Here is a tiny trained network, its code and every weight. The questions are about switching its units off for an input and a class, where a switched-off unit gives its printed mean instead of its output.

import numpy as np


def w(rows, s, z=0):
    codes = np.array(rows[::2]) - 128.0
    scale = np.full(codes.shape[1], s)
    scale[-1] = z or s
    return codes * scale


def norm(h):
    return h / np.sqrt((h * h).mean(-1, keepdims=True) + 1e-5)


def f(y):
    return y / 2 * (1 + np.tanh(0.7978845608 * (y + 0.044715 * y**3)))


def log_softmax(a):
    a = a - a.max(-1, keepdims=True)
    return a - np.log(np.exp(a).sum(-1, keepdims=True))


def net(x, mask):
    res = np.array(x, float).reshape(1, 2) / 4 @ E
    u = 0
    for l in range(3):
        y = f(norm(res) @ A[l][:, :-1].T + A[l][:, -1])
        res = res + np.where(mask[u : u + 5], y, B[l][:, -1]) @ B[l][:, :-1]
        u += 5
    return log_softmax(norm(res)[-1] @ U[:, :-1].T + U[:, -1])


A, B = {}, {}
E = w([
[89,82,112,1,117,67,103,53,21,97,174],'x0',
[113,209,105,9,11,119,208,144,133,137,112],'x1',
],0.01)
A[0] = w([
[100,171,2,96,85,129,147,67,184,136,96,81],'0.n0',
[151,168,183,51,51,147,118,72,167,89,166,215],'0.n1',
[33,148,74,44,128,89,204,40,151,143,133,3],'0.n2',
[111,107,184,143,103,100,125,122,100,70,225,64],'0.n3',
[128,70,100,44,121,222,122,81,83,121,161,94],'0.n4',
],0.0067,0.0013)
B[0] = w([
[33,65,132,121,95,74,130,144,84,201,56,203],'0.n0',
[74,114,48,88,122,57,84,148,106,78,63,231],'0.n1',
[112,209,204,107,234,122,69,203,213,153,188,254],'0.n2',
[63,154,137,147,51,103,173,143,134,53,116,159],'0.n3',
[219,159,162,120,154,254,139,122,53,32,129,207],'0.n4',
],0.0086,0.0066)
A[1] = w([
[130,80,134,148,116,118,165,103,196,178,149,7],'1.n0',
[152,50,149,169,170,145,100,177,198,146,156,189],'1.n1',
[145,96,165,209,154,164,128,109,178,161,102,103],'1.n2',
[254,176,139,137,145,206,92,89,186,137,142,66],'1.n3',
[178,89,180,151,120,202,52,129,114,98,159,157],'1.n4',
],0.0084,0.0021)
B[1] = w([
[98,166,212,108,154,92,17,89,88,121,149,143],'1.n0',
[215,96,211,100,46,158,106,154,213,153,194,251],'1.n1',
[171,159,13,65,107,220,1,175,72,149,238,253],'1.n2',
[122,194,49,152,134,153,34,43,153,105,124,192],'1.n3',
[137,210,60,180,79,140,172,154,135,156,157,231],'1.n4',
],0.0086,0.0072)
A[2] = w([
[164,131,129,144,138,182,173,36,78,2,181,102],'2.n0',
[46,146,135,75,140,176,125,114,112,73,92,252],'2.n1',
[126,98,158,112,124,193,115,156,152,134,142,115],'2.n2',
[41,130,118,181,84,123,194,161,137,234,56,56],'2.n3',
[106,143,98,83,99,93,103,112,175,204,110,210],'2.n4',
],0.0082,0.0022)
B[2] = w([
[122,155,93,155,133,84,173,30,116,130,45,207],'2.n0',
[129,62,135,175,140,170,140,138,142,148,165,253],'2.n1',
[187,89,92,163,156,2,79,159,163,134,122,164],'2.n2',
[188,126,243,180,63,82,117,108,136,240,50,197],'2.n3',
[197,71,132,138,145,161,150,67,128,71,130,219],'2.n4',
],0.012,0.0069)
U = w([
[155,106,214,136,60,73,175,130,154,245,33,5],'0',
[195,147,85,169,89,131,79,140,173,178,216,207],'1',
[114,177,75,181,132,107,217,13,68,136,111,67],'2',
[65,107,165,55,154,115,128,163,106,122,156,158],'3',
],0.011,0.0014)

Each question gives the input, the list of numbers given to net, and the class t.
The units are the neurons (one row each of A and B). Each row of codes is followed by its name. A weight is (code - 128) times the scale printed after its matrix; where a second scale follows, it is the last column's (A, B and U).
mask holds one flag per neuron, layer by layer. A switched-off neuron (its flag False) gives its mean, the last column of its row in B, instead of its output. The means were averaged over made-up inputs and are rounded, as every weight is.
A unit's drop is (log p(t) with every unit on - log p(t) with that unit switched off) / (log p(t) with every unit on - log p(t) with every unit switched off).
The circuit of an input: a set's keep is (log p(t) with only the set's units on - log p(t) with every unit switched off) / (log p(t) with every unit on - log p(t) with every unit switched off). Starting from the 12 units with the biggest drops (on a tie, the unit counted first), units are removed one at a time, each time the one whose removal leaves the highest keep (on an exact tie, the one counted first), for as long as the keep stays at least 0.8.
circuit, biggest first: the units of the circuit, biggest drop first
top k neurons: the k neurons with the biggest drops, biggest first
drop when u is switched off: that unit's drop, to one decimal
input [1,5], class 0: circuit, biggest first => (1.n2)
input [6,0], class 2: circuit, biggest first => (0.n4 2.n0)
input [4,-8], class 2: circuit, biggest first => (0.n2 2.n0 1.n2)
input [3,-6], class 2: circuit, biggest first => (0.n2 2.n0 1.n2)
input [2,7], class 3: top 2 neurons => (0.n2 1.n4)
input [8,-2], class 2: circuit, biggest first => (2.n0 0.n4)
input [5,0], class 2: circuit, biggest first => (0.n4 2.n0)
input [5,1], class 3: top 3 neurons => (0.n2 0.n1 1.n3)
input [0,6], class 0: top 3 neurons => (0.n0 1.n2 2.n3)
input [4,2], class 3: drop when 0.n2 is switched off => 0.2
input [1,8], class 0: drop when 0.n0 is switched off => 2.8
input [3,8], class 3: drop when 1.n1 is switched off => 0.0
